Rows, each with its class
[ 76   5  36  -2   4  -1 -10  -9  -8  -3  -5   4   3  -2   9   2   0  -9
   9 -17  -1  28   4  43   9   1  19  21 -16  -2] : A
[ 13   4  -1  -4  -9  -2  -4   0   8 -14   0   8   5  -4  -4 -17  -6 -18
   0  -5  10  19   0  23   5  -5 -12  15  -9  -1] : E
[ 33   6  -4   7 -14   3  -4  -2  10 -18  -2   5   4  -3  17   1  -4 -21
   6 -14  21  23   1  35  -8  -4 -14  22 -21  -7] : E
[ 37  -7   6   3  10  -2  -6   1 -16  12   7  12   3  -7  -5   9   1  -1
   3  -8  -2  18   1  16  14  -9  14  24   2  -3] : A
[ 58  27  -9   2  -9   3 -10 -12   8  -5  -5   3   3  -1   1  10  -8 -11
   4  -2  12   9  -2  28  -2  -1 -10   9  -1  -5] : A
[ 78  -1  -1   4   3   4 -14  -1  49   3   6  13  10   1  -5  13  17   3
  -3 -14  -4  25  -7  44  14 -10 -13  23 -13  -2] : A
[ 78  -1   8   4 -12  13  -6  -4  12  -6  -7  -4  10   2  10   5  -9  -3
   0 -10   1  21  -1  35   2   3 -15  24 -11   1] : E
[ 65  -2  -1  -4 -13  13   2  -6  59 -11  -3   4   9 -11  -2  17  -9 -11
   9   5   8  21  -2  28   4  -4  -4  27 -24   5] : F
[ 78   2 -14   4  -7   2  -9 -18   7  -5 -10  -4   3  -7  10   9 -32 -13
  -8 -13  -8  24   0  47  27 -18 -15  12 -27 -15] : E
[ 66 -11  -4  -2  -5   7  -2  -7  10 -11 -11  -7   5   0   7  -2 -11  24
  -1   0 -25   4  -8  31   7   3  -4  18 -10  -6] : M
[ 38  -3  -2   1 -13  -7   2   0   4   7  -5   0   6 -11  -5   6 -20   8
  -4  -4 -17   6   6  26  10  24  -1   4  -5  -2] : M
[ 73  -4 -21   4   7   3  -9  -5   0   0  -8   0  32   1   2   1 -37  -8
   8  -6 -27  -8  -5  10  17  16  -3   6   2  -5] : M

Rows, each with its class
[-10  -6 -26  -7  -6  -2  -3  27  -1   6  14  -8  -6   2 -15  17   5  19
  17   3  12   2   3  -5  23   6  -5  -4   5 -19] : D
[ -4  -8 -22 -10 -14   7   4  47   8  -4  11  -7 -10   1 -17   6   6  27
  34   9  12   2  -4   8  63   2 -12   9  22  -6] : P
[  1  -6 -19   1  -6   9   3  10   5  -4  18   2  -4  11   5   0  14  12
  30   3   3   2   9   8  10   9 -10  12  11 -11] : Z
[-11  -7 -25  -5  -5  14   1  29  -2   5  18  -8  -9  -5 -23   7  15  20
  33   7  17  -8  -7  10  53  14  -6   8  -2 -21] : D
[-10  -2 -18  -2 -12   0  -3  28  -5  -4  13  -5  -6  -1 -14  13   5  18
  31  10  10  -7   5   3  24   6  -3  -1   5 -21] : T
[ -7  -6 -12 -13  -2  -2  -7  29  12  -4   0  -9  -4 -12 -14   8  -3  15
  13  -3   6   1  -1 -14  24  -3  -2   1  12 -12] : P
[ -6  -5  -8 -11  -4 -10 -11  27   5  -4  -2 -10  -4   4  -9   6 -13  11
   2   1   4  -4   0  -7   6  -5   0 -11   9 -12] : P
[ -6   0 -13   6  -6  11   1  19   0  -1  10  -2  -5   2   2   6  -3  14
  17   1   2   3   7   2   1   1  -5   3   3  -3] : X
[  5 -11  -6  -8  -8   3  -2   8  -1  10   4   3  -1  10  13   0   5 -11
  10  -2  -2  10   6   3  11   4   4  -1   1 -13] : L
[ -5  -4 -17  -4  -4  -6   3  13   1  -2   6  -3  -3   0  -8   7   1  17
   7   7   7  -5  -4   2  20  -2  -1  -1  14   3] : P
[ -5 -17 -21   1 -12  20  17  12 -10   2  29   0  -7  11   7  -2  15   9
  33   4   4  -3   4  27  28  17 -16  14  11   4] : Z
[-10  -2 -15   2 -13  -1  10  29 -10  -7  14   0  -7  -3  -8   9   0  23
  27  10   8 -14  -2   8  27   3  -6   1  17  -1] : P

Rows, each with its class
[  1  -9  -7 -11  19   2 -11   6  32   3   4  -6  -6   0   7   3  17  -4
  -6   2 -12  -4  -1   2  12   0   5   5   3  -7] : Pc
[ -6  -8   0  -1   3  -1  -9   3   3   3   1  -3 -11  -5   1   9  -2  -1
  -4   2  -4  10  -7   3   8   0   3  -1   7  -4] : Jp
[ -3   0   8 -16   3   6  -7   5  27   5   4  -9 -19  -4   6  -1   7   3
  -6  -6 -17  -1 -13   4  33  -7  16  -2  11  -4] : Pr
[-12 -12  13  -8  -3  10 -14   8  -2   8  67  -6 -18   7   2  -1   6   0
 -10  -2  -7   3 -20   6   3   5   3  -4  37  -6] : dl
[ -5  -8  -2  -4  -1   8   2   4   1   0  -2  -5 -18   1   3   8   6   1
  -3   1   0   7 -17   6   1  -3   6  -1  13  -4] : Jp
[  9   7  12  -8 -12   1   5  -1 -12  -1 -15 -11  -5  -4  -2  -6  -2  -3
   8   4  11  -3  -3   5  13   1  18 -25  17   1] : Jp
[  9  -2   7 -17  -6   2  -7   9  -6   3   1  -3 -14  -2   2  11  -1  -4
  -7  10   3   3 -12   3  20  -4  18  -5  39  -6] : Jp
[  5  -2   8 -25  -3   5  -3   2   2   0  -1  -3 -15  -5   2   4   0  -4
  -6   8  -5   9 -13  10  31  -1  16   0  17   0] : dl
[  1   1  -9 -14   1  17  -3  -3  12   2   2 -11  -7  -6   7   2   2  10
   0   4   6   6   0   2  24  -9   9  -1  -3  -4] : tm
[  0  -1  12 -12  -7  -3 -12   1   8   3   1  -8 -15   0  15   2  -3  -3
  -3   0  -6   2 -17   3  17   4  10 -12  25   0] : Jp
[ -8 -11  11 -16   7   8 -19   5  13   7   3  -9 -33   1   6   1  21  20
 -10  -2 -18  10 -30  14  10   0  20  -5  38  -4] : dl
[  9   3   4 -15 -10  -1  -8   3  14   1  14  -6  -9  -4   1  -3  -1 -10
   0   4   7 -12  -4   2  26  -6   6  -1   0  -8] : Pr
